Below is a small trained network, with its code and all its weights. Each question gives an input and a target symbol and asks what happens when units are switched off, that is, made to give their printed mean instead of their output.

import numpy as np


def w(rows, s, z=0):
    codes = np.array(rows[::2]) - 128.0
    scale = np.full(codes.shape[1], s)
    scale[-1] = z or s
    return codes * scale


def softmax(a):
    e = np.exp(a - a.max(-1, keepdims=True))
    return e / e.sum(-1, keepdims=True)


def log_softmax(a):
    a = a - a.max(-1, keepdims=True)
    return a - np.log(np.exp(a).sum(-1, keepdims=True))


def net(x, mask):
    ids = ['γηθμπφψ'.index(c) for c in x.split()]
    T = len(ids)
    res = E[ids] + P[:T]
    u = 0
    for l in range(3):
        r = res
        for j in range(3):
            rows = slice(4 * j, 4 * j + 4)
            q, k, v = (r @ M[l][rows].T for M in (Q, K, V))
            z = softmax(np.where(np.tri(T) > 0, q @ k.T / 4**0.5, -1e9)) @ v
            o = O[l][rows]
            res = res + np.where(mask[u + j], z, o[:, -1]) @ o[:, :-1]
        u += 3
    return log_softmax(res[-1] @ U[:, :-1].T + U[:, -1])


Q, K, V, O = {}, {}, {}, {}
E = w([
[175,169,67,138,151,192],'γ',
[116,102,80,224,96,145],'η',
[105,17,59,2,58,177],'θ',
[132,133,201,171,88,110],'μ',
[74,169,32,158,136,125],'π',
[31,183,163,131,131,99],'φ',
[211,123,140,178,104,170],'ψ',
],0.0074)
P = w([
[151,68,148,76,230,3],'0',
[126,127,130,122,140,83],'1',
[112,133,139,135,125,118],'2',
[111,145,145,131,96,129],'3',
[110,158,140,127,75,142],'4',
[108,173,135,131,63,147],'5',
[108,178,142,124,50,162],'6',
[106,182,149,125,46,174],'7',
[103,201,160,127,38,197],'8',
[94,200,177,127,60,232],'9',
],0.0038)
Q[0] = w([
[145,127,183,159,141,114],'0.h0',
[74,202,83,124,115,125],'0.h0',
[212,107,160,104,232,126],'0.h0',
[132,157,133,100,159,112],'0.h0',
[149,181,109,165,219,94],'0.h1',
[165,142,119,55,146,110],'0.h1',
[143,2,155,110,32,172],'0.h1',
[225,143,168,224,44,115],'0.h1',
[152,116,130,142,128,143],'0.h2',
[129,126,137,116,106,138],'0.h2',
[127,132,117,101,102,122],'0.h2',
[107,140,92,145,178,66],'0.h2',
],0.019)
K[0] = w([
[134,166,163,136,39,99],'0.h0',
[96,95,124,73,143,158],'0.h0',
[135,252,116,186,76,174],'0.h0',
[99,173,127,107,132,162],'0.h0',
[182,153,127,178,227,111],'0.h1',
[159,217,116,101,144,132],'0.h1',
[124,68,93,79,18,213],'0.h1',
[148,20,152,39,107,93],'0.h1',
[146,120,110,127,101,136],'0.h2',
[132,112,126,108,140,114],'0.h2',
[140,105,124,107,156,97],'0.h2',
[123,198,119,189,100,155],'0.h2',
],0.018)
V[0] = w([
[106,116,116,170,192,121],'0.h0',
[137,100,132,89,67,171],'0.h0',
[114,131,118,104,98,121],'0.h0',
[138,116,130,87,74,147],'0.h0',
[125,100,144,166,137,97],'0.h1',
[124,54,131,29,97,98],'0.h1',
[133,73,141,119,115,149],'0.h1',
[124,136,135,188,135,131],'0.h1',
[153,109,128,117,201,96],'0.h2',
[101,143,119,84,2,166],'0.h2',
[119,125,113,58,83,148],'0.h2',
[175,118,156,170,252,74],'0.h2',
],0.0099)
O[0] = w([
[143,104,111,100,137,70,97],'0.h0',
[101,168,172,149,100,196,225],'0.h0',
[143,150,144,135,125,147,148],'0.h0',
[107,175,172,147,109,196,199],'0.h0',
[164,148,92,116,117,85,46],'0.h1',
[138,36,58,137,233,124,254],'0.h1',
[110,96,78,123,157,101,183],'0.h1',
[134,171,133,121,80,124,51],'0.h1',
[142,120,81,145,121,46,108],'0.h2',
[102,188,175,142,77,251,186],'0.h2',
[126,163,133,188,57,156,187],'0.h2',
[148,84,70,99,191,2,22],'0.h2',
],0.0083,0.00076)
Q[1] = w([
[147,109,128,116,114,140],'1.h0',
[107,146,151,131,128,99],'1.h0',
[185,90,119,134,133,166],'1.h0',
[149,121,120,123,137,143],'1.h0',
[232,166,105,91,180,170],'1.h1',
[174,84,252,105,99,87],'1.h1',
[200,74,108,139,73,153],'1.h1',
[169,118,140,241,106,115],'1.h1',
[130,125,117,83,129,143],'1.h2',
[129,165,131,180,140,138],'1.h2',
[136,144,130,157,131,126],'1.h2',
[107,129,128,138,134,135],'1.h2',
],0.037)
K[1] = w([
[147,127,149,141,144,123],'1.h0',
[111,88,136,135,102,127],'1.h0',
[178,182,119,170,136,96],'1.h0',
[142,144,122,148,139,120],'1.h0',
[249,172,104,60,159,191],'1.h1',
[196,145,253,173,114,54],'1.h1',
[211,60,111,166,142,161],'1.h1',
[159,43,145,164,42,156],'1.h1',
[131,95,92,74,114,149],'1.h2',
[138,182,143,170,117,134],'1.h2',
[141,158,140,163,131,123],'1.h2',
[98,130,134,125,123,132],'1.h2',
],0.033)
V[1] = w([
[120,154,134,122,136,116],'1.h0',
[137,90,140,57,97,128],'1.h0',
[122,244,171,166,168,81],'1.h0',
[121,165,129,180,147,119],'1.h0',
[97,2,18,8,83,31],'1.h1',
[118,131,152,110,89,173],'1.h1',
[113,103,171,98,18,208],'1.h1',
[145,108,84,194,165,45],'1.h1',
[109,175,142,142,138,119],'1.h2',
[171,147,125,152,255,35],'1.h2',
[148,16,97,63,132,97],'1.h2',
[124,172,132,127,169,100],'1.h2',
],0.0063)
O[1] = w([
[131,117,130,144,126,130,128],'1.h0',
[87,137,147,147,142,124,122],'1.h0',
[221,94,65,127,101,186,112],'1.h0',
[182,121,93,104,109,145,127],'1.h0',
[248,135,169,119,163,196,255],'1.h1',
[154,126,73,143,129,134,138],'1.h1',
[177,138,16,147,145,146,164],'1.h1',
[119,158,184,75,138,136,113],'1.h1',
[142,138,135,144,157,121,142],'1.h2',
[146,124,103,229,70,102,95],'1.h2',
[69,80,92,132,2,156,65],'1.h2',
[143,129,132,181,137,114,131],'1.h2',
],0.0075,0.0028)
Q[2] = w([
[194,153,97,115,182,197],'2.h0',
[102,67,176,92,198,70],'2.h0',
[78,88,96,37,112,121],'2.h0',
[153,137,176,105,85,150],'2.h0',
[87,182,168,84,68,104],'2.h1',
[112,194,200,141,57,100],'2.h1',
[119,189,101,199,65,202],'2.h1',
[20,125,161,144,214,150],'2.h1',
[166,149,246,163,174,255],'2.h2',
[109,169,188,128,52,226],'2.h2',
[161,157,196,49,58,104],'2.h2',
[125,207,197,171,155,227],'2.h2',
],0.018)
K[2] = w([
[165,173,140,118,167,134],'2.h0',
[117,91,161,121,134,140],'2.h0',
[133,96,128,122,107,76],'2.h0',
[140,142,135,161,103,146],'2.h0',
[120,106,131,164,97,118],'2.h1',
[100,113,123,156,114,91],'2.h1',
[135,155,108,82,98,99],'2.h1',
[109,125,126,145,113,177],'2.h1',
[78,156,130,142,88,251],'2.h2',
[99,156,84,111,140,195],'2.h2',
[113,184,107,158,123,144],'2.h2',
[44,126,77,98,93,243],'2.h2',
],0.036)
V[2] = w([
[146,171,68,76,180,19],'2.h0',
[159,26,133,101,139,166],'2.h0',
[191,64,37,121,177,62],'2.h0',
[159,52,105,116,166,119],'2.h0',
[132,104,91,157,160,96],'2.h1',
[100,115,124,69,98,137],'2.h1',
[79,178,173,77,35,187],'2.h1',
[186,233,191,183,46,212],'2.h1',
[156,82,176,130,233,130],'2.h2',
[88,87,201,138,51,159],'2.h2',
[142,8,154,38,221,73],'2.h2',
[151,78,66,53,200,62],'2.h2',
],0.011)
O[2] = w([
[130,193,138,190,93,88,58],'2.h0',
[95,125,49,62,112,141,121],'2.h0',
[119,150,36,98,124,82,76],'2.h0',
[143,186,58,80,132,123,98],'2.h0',
[149,155,173,93,160,155,98],'2.h1',
[167,82,125,132,137,146,103],'2.h1',
[200,109,66,146,87,102,118],'2.h1',
[144,190,71,173,39,21,254],'2.h1',
[167,74,79,159,132,65,153],'2.h2',
[138,225,109,168,110,123,237],'2.h2',
[150,35,98,194,190,2,189],'2.h2',
[132,24,155,134,205,69,92],'2.h2',
],0.0086,0.0075)
U = w([
[194,136,85,228,131,2,171],'γ',
[114,190,150,115,41,228,253],'η',
[201,6,85,127,129,219,105],'θ',
[134,111,149,137,123,136,21],'μ',
[137,113,217,191,184,145,52],'π',
[34,174,128,85,223,86,77],'φ',
[154,109,131,138,113,138,7],'ψ',
],0.0027,0.0059)

Each question gives the input, a string of symbols that net reads in full, and the target symbol t.
The units are the heads (4 rows each of Q, K, V and O). Each row of codes is followed by its name. A weight is (code - 128) times the scale printed after its matrix; where a second scale follows, it is the last column's (O and U).
mask holds one flag per head, layer by layer. A switched-off head (its flag False) gives its mean, the last column of its rows in O, instead of its output. The means were averaged over made-up inputs and are rounded, as every weight is.
A unit's drop is (log p(t) with every unit on - log p(t) with that unit switched off) / (log p(t) with every unit on - log p(t) with every unit switched off).
The circuit of an input: a set's keep is (log p(t) with only the set's units on - log p(t) with every unit switched off) / (log p(t) with every unit on - log p(t) with every unit switched off). Starting from all 9 units, units are removed one at a time, each time the one whose removal leaves the highest keep (on an exact tie, the one counted first), for as long as the keep stays at least 0.8.
circuit, biggest first: the units of the circuit, biggest drop first
most important unit: the unit with the biggest drop
which heads matter: for each layer, one digit per head in row order, 1 if its drop is at least 0.15 and else 0, layers parted by /
drop of u: that unit's drop, to one decimal
input γ φ γ ψ γ π π γ γ η, target γ: circuit, biggest first : 1.h1; 0.h2; 2.h2
input π θ γ π γ γ μ ψ ψ ψ, target γ: most important unit : 1.h2
input η γ π μ θ ψ ψ ψ, target θ: circuit, biggest first : 0.h1; 0.h2; 2.h1; 1.h2
input μ π ψ η η, target η: which heads matter : 011 / 011 / 001
input π γ γ γ γ γ θ μ, target θ: circuit, biggest first : 0.h1; 0.h2; 1.h2; 2.h1
input θ ψ μ ψ φ, target φ: circuit, biggest first : 1.h2; 0.h1; 1.h0; 2.h0
input γ ψ γ η η ψ ψ ψ π μ, target γ: circuit, biggest first : 1.h1; 0.h1; 0.h2; 2.h2
input η γ ψ γ ψ, target η: circuit, biggest first : 2.h2; 1.h2; 0.h2; 0.h1
input γ ψ π γ ψ γ γ η γ μ, target γ: circuit, biggest first : 1.h1; 0.h2; 2.h2
input γ μ ψ γ μ θ γ γ π ψ, target π: which heads matter : 111 / 101 / 100
input η ψ γ γ μ γ φ, target γ: which heads matter : 101 / 010 / 001
input ψ γ μ ψ μ γ μ γ π, target γ: which heads matter : 001 / 010 / 001
input μ γ η μ η, target η: which heads matter : 001 / 011 / 001
input γ ψ π μ γ φ θ π η, target π: most important unit : 0.h1
input φ θ ψ, target θ: which heads matter : 010 / 001 / 010
input η γ γ γ π π ψ η θ η, target θ: which heads matter : 011 / 001 / 010
input γ θ η φ η, target φ: which heads matter : 010 / 011 / 110
input γ μ ψ π π, target η: circuit, biggest first : 2.h2; 0.h1
input ψ θ γ μ γ γ γ γ φ η, target φ: which heads matter : 110 / 011 / 110
input μ η η γ μ γ θ φ ψ, target φ: most important unit : 0.h1
input φ γ ψ ψ ψ γ θ ψ φ μ, target φ: which heads matter : 110 / 011 / 110
input γ ψ π ψ φ θ η φ, target φ: which heads matter : 010 / 111 / 100
input γ π γ γ θ ψ η ψ γ γ, target γ: which heads matter : 010 / 011 / 011
input π μ γ γ θ π γ φ ψ, target φ: which heads matter : 111 / 011 / 110
input φ π ψ θ ψ π, target π: drop of 1.h0 : 0.6
input π ψ γ π γ π γ θ μ, target θ: drop of 2.h0 : 0.1
